Each row has a hidden trait or not; one of two labels after the row says which. A new part has a new trait and new labels.
(in the rows, 128 means zero)
[161 160  72 114 133 123  74 169 107 152 157 141 106 119  99 170 129  97
 169 168 150 162 134 160] => U
[141 117  96 153 104 113 116 113 105  98 135 136 107 120 211 139 122  87
 113 152 133 122 126 108] => F
[135 118 101 155 109 115 136 125 105  99 136 136 114 122 169 130 123  67
 116 161 135 138 120 109] => F
[142 119 102 153 106  93 134 106 102  92 131 131 115 126 191 134 124  85
 123 162 132 150 108 110] => F
[170 125  96 128 121 141 109 127 107 131 143 143 114 120 138 151 107 105
 118 144 125 130 150 108] => F
[159 120  88 140 121 137 110 129 109 122 153 139 128 119 190 157 120  97
 130 136 135 126 121 125] => F
[179 177  73  77 150 119  46 196 105 196 159 152 121 110   8 201 125 122
 178 191 148 178 164 175] => U
[165 169  94  83 156 115  41 196 122 182 152 144 127 119  35 185 128 160
 179 150 149 167 147 198] => U
[114  81 160 162 109 146 186  72 138  82 117 121 139 130 246  80 120 118
  84  90 109  64 105  83] => F
[ 93 149 163 118 149 125 126 129 149 144 124 102 130 136  94 129 149 159
 158  92 147 140 111 178] => U
[173 111  97 137 113 145 125 128 107 124 144 148 125 117 161 142 104  95
 102 163 120 104 136  92] => F
[124 159 138 102 153 123  85 161 138 163 133 127 130 126  65 166 139 154
 170 108 144 158 131 188] => U
[164 150  91 133 134 119  82 152 104 133 145 135 111 128 134 167 130 110
 146 171 144 166 120 151] => U
[182 170  76  77 150 115  31 207 100 204 158 150 112 118  26 191 115 116
 187 206 146 185 163 166] => U
[127 127  98 179 119 102 135 101 109  78 141 123 101 132 200 131 136  90
 142 164 147 156  88 126] => F
[124 154 144  93 153 165  95 163 151 168 143 126 143 125  58 152 128 165
 157  86 134 121 130 183] => U
[106 142 150 122 150 158 105 133 148 156 134 114 152 132 113 141 143 160
 164  77 135 114 105 193] => U
[173 120  99 124 120 140 105 150 110 136 139 157 125 121 121 139 102 108
  97 173 117 116 166  81] => F
[153 125  96 139 119 114 113 144 110 125 152 138 116 121 155 143 122 101
 134 146 140 136 116 122] => F
[156 142  81 134 131 123  92 130 111 118 150 137 124 122 134 163 122 107
 145 159 143 142 112 132] => U
[ 97 116 112 211  98  65 187  77 106  64 124 119 102 133 255 104 146  67
 106 156 141 141  92  96] => F
[ 89  92 114 165 101 145 152  82 133  82 139 126 130 124 239 109 116 106
  99 107 121  88 105  97] => F
[113 121 103 173 112  88 153  92  91  73 119 125  96 132 209 111 141  73
 129 177 141 149  95 117] => F
[143 118  85 171 108 132 132 105 111  87 144 127 106 130 218 144 124  86
 120 145 140 121 113 128] => F
[151 136  98 164 108 111 129 110 106  89 134 138 106 130 190 138 119  78
 106 162 130 127 115 101] => F
[174 127  98 108 124 123  85 149 109 149 151 147 114 119  92 156 112 110
 128 168 124 130 151 109] => F
[133 111  97 166 103 121 139 103 133  63 138 128 115 132 226 134 128  67
 111 150 141 125 104 102] => F
[155 107  85 142 108 152 108 127 105 125 137 145 122 114 176 127 101  93
 108 154 119 104 140  95] => F
[140 118  95 164 106 101 147 102 108  88 132 133 112 127 195 121 129  73
 121 168 132 139 109  98] => F
[152  99  86 148 112 124 120 116 103 108 136 139 116 123 193 133 117  82
  97 156 120 110 134  97] => F

Next part:
[135 138 142 160 124 135 117 170 177 138 154 139 131 113 126 135 132 131
 110  81 156 129 120 126 146 134  76 137 136 140  76 140 134 137 125 135
 157 134 119 128  47] => <78>
[134 124 103 158  75 114 175  70  95 137 131 113 124 115 114 114 127 114
 113  77 143  91 109 135 140 165  86 118  50 128  98 139 121 130 119 120
 141 130 127 126  36] => <78>
[134 113 128 153 137 134 124 205 151 131 162 140 129 126 136 131 126 131
 120 107 137 137 120 133 141 139 130 131 115 147  90 139 131 129 126 138
 135 137 119 123 119] => <78>
[154 135 108 130  65 115 188  57  93 133 106 105 127 108 112 107 136 117
 100  87 141  94 106 130 127 151  14 118  74 116 114 137 130 131 128 121
 135 122 128 131  34] => <72>
[166 136 105 126  80 118 186  63  91 129 124 104 128 112 118 109 136 120
 100 103 130 104 117 128 119 142   1 125  60 119 133 139 136 130 133 129
 130 124 124 135  79] => <72>
[ 56 121 148 147 116 113  81  75 131 133 122 145 121 145 105 130 114 103
 152 125 151 114 138 126 171 127 255 120 134 118 128 108 118 126  96 108
 129 124 140 125 142] => <78>
[145 117 102 158  48 104 189  98  79 127 108  99 127 111 111  92 133 108
  97  90 134  91  97 132 127 144  27 123  59 134 135 133 129 125 141 123
 112 129 126 132 117] => <72>
[106 113 123 156 118 122 132 121 132 135 165 137 124 134 125 128 122 118
 126 107 141 120 132 133 156 148 157 129  60 135 112 136 131 128 111 132
 142 132 123 123 127] => <78>
[132 130 138 142 104 124 133 176 133 132 127 126 128 120 113 115 132 122
 118 103 142 120 126 123 148 128  77 136 139 128 130 129 136 131 134 130
 137 130 127 137 126] => <78>
[122 117 132 133  94 120 117 212 101 128 112 126 128 127 111 109 128 120
 119 125 135 120 126 126 151 129 123 132 146 130 152 125 136 126 138 130
 118 128 133 135 194] => <72>
[ 84 102 132 169  96 114 102 205 123 136 129 139 127 127 110 112 118 115
 124  90 158 115 108 132 164 137 228 125 127 146  87 123 121 125 122 121
 118 132 130 121 164] => <78>
[107 118 138 134 149 135 106 214 149 134 142 152 129 130 133 136 122 136
 133 120 148 138 131 131 150 134 218 130 156 141  86 130 127 129 121 132
 134 131 128 123 146] => <78>
[130 144 148 142 126 143  97 194 190 137 152 142 132 119 129 143 130 139
 119 101 155 144 133 124 148 121 117 140 162 138  89 136 136 136 125 137
 154 132 121 128  85] => <78>
[166 137 133 151 127 136 145 200 170 135 154 127 131 111 128 127 137 133
 101  80 144 130 122 127 138 136   8 140 141 140  89 145 138 137 136 141
 156 136 116 134  53] => <78>
[165 138 113 143  60 115 186 101 107 132 114 102 129 106 110 102 138 118
  92  82 142  99 108 125 129 136   1 131  75 128 126 140 136 131 139 129
 132 126 123 137  62] => <72>
[206 132 113 115 114 131 199 172 122 123 129 101 132 109 132 112 146 135
  88 104 115 127 116 125 103 125   1 141 113 134 141 143 146 131 163 148
 123 130 115 143 113] => <72>
[ 81 115 137 152 105 118  97 155 129 139 132 145 125 131 109 123 116 116
 130 106 164 115 125 131 171 143 248 123 115 134  88 124 122 128 108 119
 136 127 133 121 130] => <78>
[134 125 109 152  92 118 164  92  99 129 131 115 124 122 119 113 128 116
 115 103 127 102 120 132 132 149  75 125  75 125 133 134 129 128 125 125
 135 132 127 133  96] => <72>
[116 118 113 130  87 114 152 122  75 127 112 123 123 134 111 108 125 115
 125 129 127 105 132 129 143 142 123 124  95 120 164 125 130 124 127 123
 119 125 135 132 176] => <72>
[122 131 146 123  96 121 125 189 116 127 113 122 128 129 105 106 132 115
 117 129 136 120 142 116 153 108  85 143 159 121 182 120 144 127 136 134
 116 124 130 145 210] => <72>
[120 124 116 152  52 110 145 126  89 136 102 118 125 111 100 104 126 115
 114  92 152  92 111 132 148 151 123 120 102 124 116 127 119 129 126 115
 129 127 136 130  98] => <72>
[ 99 143 165 138 130 133  66 196 175 137 130 140 130 127 112 134 127 131
 130 122 152 139 145 115 159  95 151 153 180 137 131 120 135 131 134 132
 133 127 129 137 157] => <78>
